Below is a small trained network, with its code and all its weights. Each question gives an input and a class and asks what happens when units are switched off, that is, made to give their printed mean instead of their output.

import numpy as np


def w(rows, s, z=0):
    codes = np.array(rows[::2]) - 128.0
    scale = np.full(codes.shape[1], s)
    scale[-1] = z or s
    return codes * scale


def norm(h):
    return h / np.sqrt((h * h).mean(-1, keepdims=True) + 1e-5)


def f(y):
    return np.maximum(y, 0)


def log_softmax(a):
    a = a - a.max(-1, keepdims=True)
    return a - np.log(np.exp(a).sum(-1, keepdims=True))


def net(x, mask):
    res = np.array(x, float).reshape(1, 7) / 4 @ E
    u = 0
    for l in range(4):
        y = f(norm(res) @ A[l][:, :-1].T + A[l][:, -1])
        res = res + np.where(mask[u : u + 7], y, B[l][:, -1]) @ B[l][:, :-1]
        u += 7
    return log_softmax(norm(res)[-1] @ U[:, :-1].T + U[:, -1])


A, B = {}, {}
E = w([
[69,103,177,86],'x0',
[81,188,145,120],'x1',
[113,81,122,115],'x2',
[101,95,2,45],'x3',
[42,130,62,189],'x4',
[164,165,37,213],'x5',
[101,62,124,166],'x6',
],0.0047)
A[0] = w([
[113,227,122,100,110],'L0N0',
[253,98,140,110,6],'L0N1',
[69,117,107,68,73],'L0N2',
[101,179,90,106,58],'L0N3',
[187,196,223,121,33],'L0N4',
[122,98,74,134,11],'L0N5',
[128,197,124,67,3],'L0N6',
],0.0078,0.0022)
B[0] = w([
[112,243,210,99,199],'L0N0',
[223,85,171,13,207],'L0N1',
[169,138,241,155,208],'L0N2',
[156,163,126,88,165],'L0N3',
[128,67,58,160,251],'L0N4',
[87,169,3,90,165],'L0N5',
[134,174,179,75,168],'L0N6',
],0.0051,0.0032)
A[1] = w([
[87,111,121,137,130],'L1N0',
[105,127,2,149,5],'L1N1',
[60,115,158,99,58],'L1N2',
[185,97,174,182,112],'L1N3',
[156,148,183,117,184],'L1N4',
[123,135,13,152,18],'L1N5',
[126,195,120,112,15],'L1N6',
],0.0077,0.0023)
B[1] = w([
[143,98,67,73,170],'L1N0',
[70,57,45,159,219],'L1N1',
[17,135,206,112,196],'L1N2',
[103,145,93,172,221],'L1N3',
[57,170,3,147,255],'L1N4',
[92,83,66,225,212],'L1N5',
[132,165,48,13,161],'L1N6',
],0.0046,0.003)
A[2] = w([
[157,124,83,120,155],'L2N0',
[180,119,136,116,50],'L2N1',
[150,153,173,249,96],'L2N2',
[83,117,114,66,253],'L2N3',
[123,161,153,163,144],'L2N4',
[104,126,56,159,54],'L2N5',
[105,102,123,100,140],'L2N6',
],0.014,0.0037)
B[2] = w([
[149,139,145,182,184],'L2N0',
[209,63,122,118,152],'L2N1',
[52,74,76,1,222],'L2N2',
[154,188,160,203,254],'L2N3',
[95,92,82,74,175],'L2N4',
[135,160,84,208,197],'L2N5',
[96,83,123,216,176],'L2N6',
],0.0082,0.0069)
A[3] = w([
[67,175,98,167,120],'L3N0',
[87,95,183,131,53],'L3N1',
[127,128,114,120,6],'L3N2',
[135,152,146,116,70],'L3N3',
[255,73,151,114,33],'L3N4',
[149,157,109,113,3],'L3N5',
[77,76,133,186,51],'L3N6',
],0.0089,0.0022)
B[3] = w([
[254,177,142,14,255],'L3N0',
[107,106,169,211,174],'L3N1',
[126,185,132,104,128],'L3N2',
[119,51,13,117,143],'L3N3',
[250,45,140,92,215],'L3N4',
[234,186,74,95,139],'L3N5',
[166,151,214,150,211],'L3N6',
],0.0054,0.004)
U = w([
[57,75,115,58,190],'0',
[136,120,108,137,254],'1',
[153,181,71,89,35],'2',
[70,98,244,201,139],'3',
[228,50,154,96,144],'4',
[169,216,145,80,73],'5',
[77,210,187,95,18],'6',
[109,126,28,254,127],'7',
],0.015,0.0055)

Each question gives the input, the list of numbers given to net, and the class t.
The units are the neurons (one row each of A and B). Each row of codes is followed by its name. A weight is (code - 128) times the scale printed after its matrix; where a second scale follows, it is the last column's (A, B and U).
mask holds one flag per neuron, layer by layer. A switched-off neuron (its flag False) gives its mean, the last column of its row in B, instead of its output. The means were averaged over made-up inputs and are rounded, as every weight is.
A unit's drop is (log p(t) with every unit on - log p(t) with that unit switched off) / (log p(t) with every unit on - log p(t) with every unit switched off).
The circuit of an input: a set's keep is (log p(t) with only the set's units on - log p(t) with every unit switched off) / (log p(t) with every unit on - log p(t) with every unit switched off). Starting from the 12 units with the biggest drops (on a tie, the unit counted first), units are removed one at a time, each time the one whose removal leaves the highest keep (on an exact tie, the one counted first), for as long as the keep stays at least 0.8.
units of the circuit, in order: the units of the circuit, biggest drop first
unit that matters most: the unit with the biggest drop
k most important neurons: the k neurons with the biggest drops, biggest first
k most important neurons of layer l: the k neurons of layer l with the biggest drops, biggest first
drop when u is switched off: that unit's drop, to one decimal
input [3,7,7,-8,4,4,4], class 0: units of the circuit, in order	[L2N2]
input [-8,1,-6,-7,2,5,-8], class 0: units of the circuit, in order	[L2N2 L2N3]
input [2,8,-6,5,3,7,-4], class 5: 3 most important neurons	[L0N0 L3N0 L0N4]
input [1,0,1,-6,-6,6,-7], class 4: units of the circuit, in order	[L0N1 L2N1]
input [-7,-4,-3,5,-2,3,-7], class 4: 3 most important neurons of layer 1	[L1N4 L1N3 L1N2]
input [1,-6,-7,-3,6,5,-6], class 1: units of the circuit, in order	[L2N2 L3N0]
input [-7,-1,6,8,-2,-2,-5], class 7: 2 most important neurons of layer 0	[L0N5 L0N0]
input [3,6,-6,4,-3,8,-5], class 5: 2 most important neurons	[L0N0 L2N2]
input [-6,8,-2,6,1,1,-8], class 5: 2 most important neurons	[L0N0 L2N2]
input [-4,-2,-5,-2,-3,5,-7], class 4: 3 most important neurons of layer 2	[L2N1 L2N3 L2N5]
input [-6,5,-2,-1,-7,-1,-3], class 4: 2 most important neurons of layer 0	[L0N1 L0N4]
input [8,0,2,8,-7,-3,-7], class 3: drop when L1N2 is switched off	0.1
input [3,0,-6,-7,-4,3,8], class 0: drop when L2N2 is switched off	0.6
input [7,1,-7,-5,8,5,-6], class 0: drop when L2N2 is switched off	0.3
input [2,-6,-4,-5,5,8,-2], class 1: drop when L2N3 is switched off	0.2
input [0,0,-1,-5,-2,-4,-5], class 0: unit that matters most	L0N4
